[106 144 153 131 133  85 117 133 102 161 116  93 162 110 112 120]  darir
[ 86 120 153 159 139 126 168 171 115 118 129 120 139 136 108 133]  mamu
[106 142 152 130 133  86 118 133 103 158 116  95 160 110 111 120]  Kez
[106 142 152 130 133  86 118 133 152  80 136 166  85 154 142 134]  Fel
[153 132  68  53 106 150  48  32 185 138 144 173  80 109 186 126]  Repek
which: [153 132  68  53 106 150  48  32 185 138 144 173  80 109 186 126]	Repek
which: [106 142 152 130 133  86 118 133 103 158 116  95 160 110 111 120]	Kez
which: [153 131]	darir

[134 154 134 123 118 154  81  95 134 149  81  61 142 109  95 141 110 182
 138 144 135 110 162 135  96 128 156  94 116 145 116 159 142 118 147]  runud
[135  43 122 116 112  90 134  81  95 109 143  95 152 132 134 138 101 125
 116 117 155  93 145 182 131 121 145 167  95  84 119 132 107  80 153]  Zenu
[125 174 154 124 112 205 160  98  99 229 142 189 168 116 140 124 162  93
 133 189 140 151 132 139 110 123 189 107 136 175 104 128 117 133 172]  penir
which: [125 174 154 124 112 205 160  98  99 229 142 189 168 116 140 124 162  93
 133 189 140 151 132 139 110 123 189 107 136 175 104 128 117 133 172]	penir
which: [134 154 134 123 118 154  81  95 134 149  81  61 142 109  95 141 110 182
 138 144 135 110 162 135  96 128 156  94 116 145 116 159 142 118 147]	runud
which: [134  81  95]	Zenu

[106 103 121 143 151 132 155 135 142  99 139 129 112 168  89 113] : keko
[144 131 172 145 155 127 141 117 145 116 135  93 160 110  40 160] : zoso
[174 108 154 105 122 104 111 108 109 109 113  90 148 148 108 143] : nemip
[151 140 139  95 112 133 140  96 161 160 113 152 131 123 128 124] : Sok
[109 146 144 143 119 125 111 148 110 143 132 130 152  88 176 145] : nulub
[123 173 109 144 117 137 104 143 109 142 131 139 140  48 163 148] : fereb
[166 150 154  95 106 115 115 105 126 167 101 116 153 111 118 150] : vul
which: [123 173 109 144 117 137 104 143 109 142 131 139 140  48 163 148]	fereb
both vul zoso: 	[116]
all nemip: [108]	2 8 15
which: [142 131]	fereb
which: [144 131 172 145 155 127 141 117 145 116 135  93 160 110  40 160]	zoso
which: [108 154 105 122]	nemip

[173 134 159  54  95 190 127 153  90 118  45  84  95  83 198  45 128] : vaz
[143  78 159  54  95 190 127 153 198 180 163 168 144 129 203 196 127] : ref
[ 94 121 134  64 107 153 134 157  68 154 134 154 136  50 184 174 197] : labe
[143  78 159  54  95 190 127 153  90 118  45  84 100  83 198 158 111] : bon
all vaz: [95]	5 13
which: [134 159  54  95 190 127 153]	vaz
all labe: [154]	10 12
which: [153 134 157  68 154]	labe
both labe ref: 	[153]
which: [153 134]	labe
which: [143  78 159  54  95 190 127 153  90 118  45  84 100  83 198 158 111]	bon

[162 108  99 138 150 136 134 146 135 113 110 123 134 132 141 162 168 136
 146 137 125 133 111 107 159 151 115  88 108 100 117 128 142 139 149 152]  tunez
[106 150 151 104  93 146  87 151 137 160 124 111 145 140 112 134  83 153
 108 107 106 157 135 129 116  93 115 115 160 186 139 149 144 146 144 104]  fufez
[120 111 132 117 121 123 124 138 124 118 122 120 145 121 119 144  96 121
 129 129 125 129 138 138 136 114 126 121 141 124 125 125 121 122 133 121]  mome
[131 153 132 121 137 173 127 137 113 179 127 160 117 130 132 116 116 143
 108 118 167 137 108 135 120 140 122 135  98 138 108 164 127 114 136 135]  meve
[148 120 151 177 112 120 141 154 102 156 139 108 160 109 165  87  56 122
 102 123 179  73 108 140  88  77 174 216 174 167 132 110 144 112 100  94]  Nopez
[151 120 141 125 134 146 117 134 108 156 142  96 151 120 165 112  96 156
 108 104 159 101 145 138 112  72 129 148 160 143 124 134 142 131 122 115]  kap
[145 123 138 142 121 130 124 148 119 142 129 114 145 121 144 119  96 132
 117 123 148 113 125 130 120 103 137 148 146 148 128 125 140 129 125 115]  vatof
[134 130 129 176 102 103 147 159 117 118 115 135 128 118 121 119 102  91
 129 151 136 105  94 129 116 140 166 175 136 153 136 110 130 112 127 111]  pebeg
[151 113 114 168 128 106 167 150 117 109 132 142 117 107 129 127 135  94
 143 154 144 129  84 120 132 140 144 155 117 119 133 101 117 120 117 135]  Zonu
[151 120  99 128 153 130 134 129 128  90 115 129 105 134 118 159 195 132
 149 145 176 149 142 120 171 128 104  74  89  91 117 134 119 133 160 128]  fovuv
all mome: [121]	5 14 18 28 33 36
which: [148 120 151 177 112 120 141 154 102 156 139 108 160 109 165  87  56 122
 102 123 179  73 108 140  88  77 174 216 174 167 132 110 144 112 100  94]	Nopez
which: [145 121 144 119  96]	vatof
all fovuv: [128]	4 9 26 36

[139 131 150 133 150 125 171]  bik
[ 68 162 112 149  94 131 165]  maden
[127 132 127  36  87 150 180]  Lomo
both maden bik: 	[131]
which: [139 131 150 133 150 125 171]	bik
both bik Lomo: 	[150]

[116 118 186 124 114 135] = nerek
[100 119 203 122 118 153] = budi
[165  74 118 203 175  90] = bonap
[ 83 136 154 113 194 136] = roven
which: [114 135]	nerek
both nerek budi: 	[118]
which: [ 83 136 154 113 194 136]	roven
both nerek bonap: 	[118]
all roven: [136]	2 6
which: [119 203 122 118]	budi
which: [116 118 186 124 114 135]	nerek

[163 163 163 118 158 113 118 163 130 104 164 158 107]  Gita
[114 158 113 124 153 113 115 114 118 123 121 146 131]  vasi
[112 158 116 124 148 115 118 117 121 123 121 141 131]  vif
[108 163 102 118 158 141  97 117 130 104 107 161 105]  fevu
[108 163 104 118 158 141 100 117 130  91  88 177 102]  Poz
[116 154 110 127 153 113 118 113 114 126 124 146 134]  palak
[114 154 107 127 155 110 118 113 113 126 124 149 134]  Sorel
[120 140 113 126 143 136 115 123 126 118 121 144 115]  keb
[114 158 113 124 153 113 100 117 130 107 107 156 110]  rabag
[ 91 209  95 105 181 133  82 105 127  91  88 175 107]  Rom
all Gita: [163]	1 2 3 8
both palak Poz: 	[118]
which: [116 154 110 127 153 113 118 113 114 126 124 146 134]	palak

[ 85  58 111  79 137 179 126 158 193  93  72  82 194 169 166 107] -> koru
[146 158 127 152 177  90 171  68  93 137 165 121  92  75 172 162] -> Manu
[166 157 108 137 139 112 105 127 103 124  89 161  97 119 108 152] -> gug
[151 161 113 150 142 120  93  94 105 117 158 139  94 106  92 157] -> fovif
[120  85  86  90 172 174 122 134 181  83 108  74 168 152 167 158] -> Somif
[ 88  88 133  97 128 150 144 143 149 103  97  92 166 141 159 105] -> Gepo
[141 133  86 138  53 123  92 167 120 164 112 173 119 150  77  93] -> leza
[164 126 101 105  92 149  88 165 143 108 102 179 128 162  78 134] -> Lusup
[112 148 174 165 111  86 176  85  89 179 155 148 120  91 148  99] -> Tor
[102 126 167 153  96 100 174 138 115 165 133 142 133 105 144  91] -> Vorat
both Vorat gug: 	[105]
both Tor Manu: 	[165]
which: [166 157 108 137 139 112 105 127 103 124  89 161  97 119 108 152]	gug

[125  56 221 169  63] = bez
[118 118 145 118 118] = moro
[221 221 221 221 220] = nupo
all nupo: [221]	1 2 3 4
all moro: [118]	1 2 4 5
which: [221 221 221 221 220]	nupo
which: [125  56 221 169  63]	bez

[180 143  79 196 101 155 130 155 143 156 190 114 198  86 114 146 163  99] = kube
[101 118  93 195 180 122 101 119 172 140  87 125 194 148 142 163 124 119] = mabef
[122 131 180  85 129 123 142 126 107 115 134 154  85 153 148 111 118 149] = vomes
[154 143 156 190 114 198  86 100 149 117 101 152 168 160 167 138 103 110] = sudi
[168 103  85 192 105 111 102 110 118 119 204 158 196 107 163 113 124  64] = gama
which: [155 143 156 190 114 198  86]	kube
which: [198  86 100 149 117 101 152 168 160 167 138 103]	sudi
which: [180 143  79 196 101 155 130 155 143 156 190 114 198  86 114 146 163  99]	kube
which: [154 143 156 190 114 198  86 100 149 117 101 152 168 160 167 138 103 110]	sudi

[152 103 122  38 130 153  70 203 193  87] : Nup
[ 87  63  70 116 194 151  70 182 209 155] : Lav
[213 152 141  70  71  47  62 163 145 137] : Vobi
which: [47 62]	Vobi
which: [213 152 141  70  71  47  62 163 145 137]	Vobi
which: [152 103 122  38 130 153  70 203 193  87]	Nup
both Vobi Lav: 	[70]

[ 83  67 180 152 146  81  88 102 115 154 136 119]  Fizop
[143  70 117 167 138  69  79 164 194 133 134  87]  lerof
[183 203  87  88  95 190 178 150 111 117 130 151]  lafi
[181 188  78 123 115 174 157 162 150  78  93 140]  rada
[ 81 168 175  95  99 159 172  82  65 147 141 168]  kotaz
[ 83 123 170 162 171 138  97  88 135  98  91 167]  vaf
[184 121 102 178 171 125  80 174 189  76  75 125]  vigod
[158 175 104  78  87 169 169 128  96 141 159 133]  meso
[162  87  61 104  83  80 139 183 145 170 180  52]  fav
[ 86 156 173 150 169 163 100  64  87  77  69 200]  gova
[ 75 115 142  80  81  97 189  89  75 182 183 130]  ruvev
[ 95  65 166 153 145  82  92 114 124 120 118 120]  Beg
both lafi Beg: 	[95]
which: [184 121 102 178 171 125  80 174 189  76  75 125]	vigod

[154 234  91  71 106 164 223  84  64 220 221  85 195  26  93 159  77 142
 144 140 143 131] -> lam
[ 51 222  35 214  30  64 196  82 112 139 225 223  75 225 198  48 151 124
  63 170 140 132] -> kadep
[211  44  77 146  44 122 122 205  29 110 197 139  23 210  92 141  64  82
  79  38 176 177] -> lar
[ 90 221 231 100  40 120  52 161 114 191  28  47  55 180 221 221  47 210
  98  41  32 118] -> sav
[145 140 143 179 224 199  72 203  61 199 222 164  25  70 171 230 112 203
  40 189 144 220] -> muga
[220 200 162 215 222 183  49 170 210  82 191 134 222 109  57  70 130 139
 110 161 122  24] -> gereb
[ 43 225 191  34 187 115 114  87 186 124 144 209 216 174  68  98  50 129
  45 181 206 151] -> tepu
[220 200 162 215 222 183  49 170 210  82 191 134 222 109  57  70 130 139
 110 161  44  24] -> noper
both sav lam: 	[221]
all sav: [221]	2 15 16
which: [154 234  91  71 106 164 223  84  64 220 221  85 195  26  93 159  77 142
 144 140 143 131]	lam
which: [144 140 143]	lam

[108 101 125 111 105 118 108 111 123] = gatet
[128 124 137 129 119 113 126 128 130] = peb
[122 121 141 129 113  26  83  61  48] = kigu
[ 43  55  75 231 214 161 117  86 122] = kiga
[122 130 131 129 130 130 124 131 120] = Pum
which: [130 131 129 130 130 124]	Pum
all Pum: [130]	2 5 6
which: [ 43  55  75 231 214 161 117  86 122]	kiga
which: [108 101 125 111 105 118 108 111 123]	gatet

[ 61  80 114 107 140 156 177 179 151  34 158 163 146  67  98 153  67 175
 147 150  95 152 163 163  84 208  81] -> Vup
[ 61  80 114 107 140 156 177 179 151  34 158 163 131 152 163 175 150 152
 113 144 164  22 105 148  99 208  81] -> tifan
[ 61  80 175 107 140 156 177 179 151  34 158 131 150 152 175 163 163 147
  95 146 153  67  98 155  68 221  61] -> tulud
which: [163 131 152 163 175 150]	tifan
all tulud: [68]	25
which: [150 152 175 163 163 147  95 146 153  67  98 155]	tulud
which: [ 61  80 114 107 140 156 177 179 151  34 158 163 146  67  98 153  67 175
 147 150  95 152 163 163  84 208  81]	Vup

[181 126 135 122 102] = Vomif
[134 148 138 224 135] = Vil
[124 146 113 130 150] = Mebe
[132 152 120 171 158] = binez
[114 131 211 151 101] = fodim
[121 142 149 116 143] = Lekev
[ 90 113 170 100 105] = larov
[155 135 138 143 116] = Luver
which: [143 116]	Luver
which: [181 126 135 122 102]	Vomif
which: [114 131 211 151 101]	fodim

[151  82 103  65  61 145 198 128  81 154 174 176] : Zozi
[206 136  45 106 106 106 137 205 199 109 134 137] : Memim
[177 108  80 161 156 117  94 176 213  86  81  95] : teter
which: [206 136  45 106 106 106 137 205 199 109 134 137]	Memim
all Memim: [137]	7 12
which: [177 108  80 161 156 117  94 176 213  86  81  95]	teter

[ 78  69 159  52 183 170 106  57 152 170  59  58 173] = Pog
[104 170 113 223  98  41 117  75  77  85 139 226  47] = pizen
[161 153 136 152 102  81 172 161 132 102 162 155 125] = Gobe
[139 155 139 153  99  65 176 167 136 100 166 160 100] = seb
[ 79 103 189 104 165 119 179 118 188 192 100 123 146] = kesi
[ 89  91 124  90 159 178  86  84 132 163  80  90 141] = panat
[183 114 103  74 124 139  85  75  77  41 117  59 179] = bibag
[174 111 152  55 127  76 153  81 116  45 122  58 189] = gulu
[161 148 136 152 102  81 172 161 132 102 162 155 125] = fak
[135 129  83 146 129 178  84 132  80  86  90 163 123] = didud
which: [139  85  75  77  41 117]	bibag
which: [178  86  84 132 163  80  90]	panat
which: [170 113 223  98  41 117  75  77  85 139]	pizen
which: [161 153 136 152 102  81 172]	Gobe
which: [161 148 136 152 102  81 172 161 132 102 162 155 125]	fak

[38 73 39 92] = vovu
[ 72 137 223 168] = sema
[72 61 79 72] = fiv
[132 214 171 181] = Selu
[ 38  44 210 150] = Kip
[179 125 141 193] = Munol
[ 46  54 205 140] = Gozu
[ 83  56 154 185] = Guvu
[ 56 189 230 166] = Sutoz
[ 60 217 122  60] = Mopig
which: [38 73 39 92]	vovu
all fiv: [72]	1 4
all Mopig: [60]	1 4

[209 209  87 209 209  98  86  87 176  87] = fadin
[111 145  48 131 183  58 114  86  80 166] = bamir
[213 106  89  98  86 209  87 122  58 153] = pof
which: [111 145  48 131 183  58 114  86  80 166]	bamir
all fadin: [87]	3 8 10
both fadin bamir: 	[86]
which: [209 209  87 209 209  98  86  87]	fadin

[ 73 187 214 139 173 132 130 148 127 124] : Gitop
[ 95  65 183 136 115  65  95  81  65 116] : Daz
[113 113 111 102 111 111 121 113 111  66] : taga
[161 106 183 136 115 154 132 113 114 168] : mup
all taga: [113]	1 2 8
all Daz: [65]	2 6 9
which: [161 106 183 136 115 154 132 113 114 168]	mup
all Daz: [115]	5
which: [102 111 111 121]	taga

[148 131 116  23]  let
[109 121 114 163]  Dob
[173 119 160  60]  fasim
[100 100 144  90]  povi
[141 137 117 146]  pur
[180 133 116 145]  Siza
[146 136 133 151]  gozib
[ 91 120 134 184]  ferif
[102 128 133  62]  Vigen
which: [109 121 114 163]	Dob
all povi: [144]	3

[128 105 128 119 136  90 140 128 120] = Kikub
[ 99 103 150 103 150  99  99  99 150] = Pidob
[ 95 100 128 110 165  99 116  97 150] = geken
[109 108 144 151 159 102 102  96 150] = gasi
[148 114 129  93 222  73 116  97 150] = nadug
[105 103 128 116 165 111 116  97 100] = sel
[ 91 103 128 110 165  98 128  97 150] = nur
[105 103 128 144 165 115 116  85 150] = Samam
[102 103 128 101 165  99 117 112 142] = zuro
[118 103 136  99 192  97 109  97 156] = vip
which: [102 103 128 101 165  99 117 112 142]	zuro
which: [105 103 128 116 165 111]	sel
both Kikub nur: 	[128]
all Pidob: [99]	1 6 7 8
which: [ 95 100 128]	geken

[127 113 148 139  80 224 158 149 129 120 140 135  71 147 135] -> guv
[139 192  80 153 158 149 132 153  94 139 139 187 125 184 155] -> kul
[127 113 148 192  80 154 158 149 129 120 162 187 125 184 155] -> som
which: [127 113 148 192  80 154 158 149 129 120 162 187 125 184 155]	som
which: [148 139  80 224 158 149 129]	guv
all kul: [153]	4 8
which: [127 113 148 139  80 224 158 149 129 120 140 135  71 147 135]	guv

[108 113  97  90 180 143 189 139 112 122 150 182 106  87 143 106 167 148
  79 138 170 122 149 158 175 148 100 151 108  88  79 103 130 161 134 119
 104 116 128 100  97 100  95 135 153 113 133 185 145 213]  mafu
[102 141 111 138 145 110 139 128 110 122 163 100  95 141 105 131 228 141
 128 116  77  85 104 101 151 168  87  85 170 179  90  90 148 110  77 166
  80 194  85 104 126 156  72 109  98 111 122 130 157  64]  sabe
[117 124  95  88 204 130 176 173 113 143 165 173 109  84 152 118 125 137
  80 125 167 148 140 155 213 141 112 160 115  73  89  95 131 174 109 122
 116 124 126 116  87 102  96 169 181 149 126 158 147 160]  Gom
which: [117 124  95  88 204 130 176 173 113 143 165 173 109  84 152 118 125 137
  80 125 167 148 140 155 213 141 112 160 115  73  89  95 131 174 109 122
 116 124 126 116  87 102  96 169 181 149 126 158 147 160]	Gom
which: [108 113  97  90 180 143 189 139 112 122 150 182 106  87 143 106 167 148
  79 138 170 122 149 158 175 148 100 151 108  88  79 103 130 161 134 119
 104 116 128 100  97 100  95 135 153 113 133 185 145 213]	mafu
which: [102 141 111 138 145 110 139 128 110 122 163 100  95 141 105 131 228 141
 128 116  77  85 104 101 151 168  87  85 170 179  90  90 148 110  77 166
  80 194  85 104 126 156  72 109  98 111 122 130 157  64]	sabe
all sabe: [111]	3 46

[119 128 127 124 164 210 214] -> zif
[165 124 128 131 137 222 212] -> kenak
[119 129 127 147 213 217 212] -> vel
[120 128 128 165 217 217 213] -> megud
[149 197 220 211 220 136 215] -> latas
[120 129 128 125 134 180 215] -> Tilil
[120 128 128 125 137 191 216] -> fal
[121 128 132 185 219 221 213] -> tasag
[125 120 124 128 131 151 209] -> fibuv
[134 139 119 211 219 220 213] -> Balap
which: [165 124 128]	kenak
which: [120 124 128 131 151]	fibuv
which: [165 124 128 131 137 222 212]	kenak
both fal zif: 	[128]
both zif fal: 	[128]

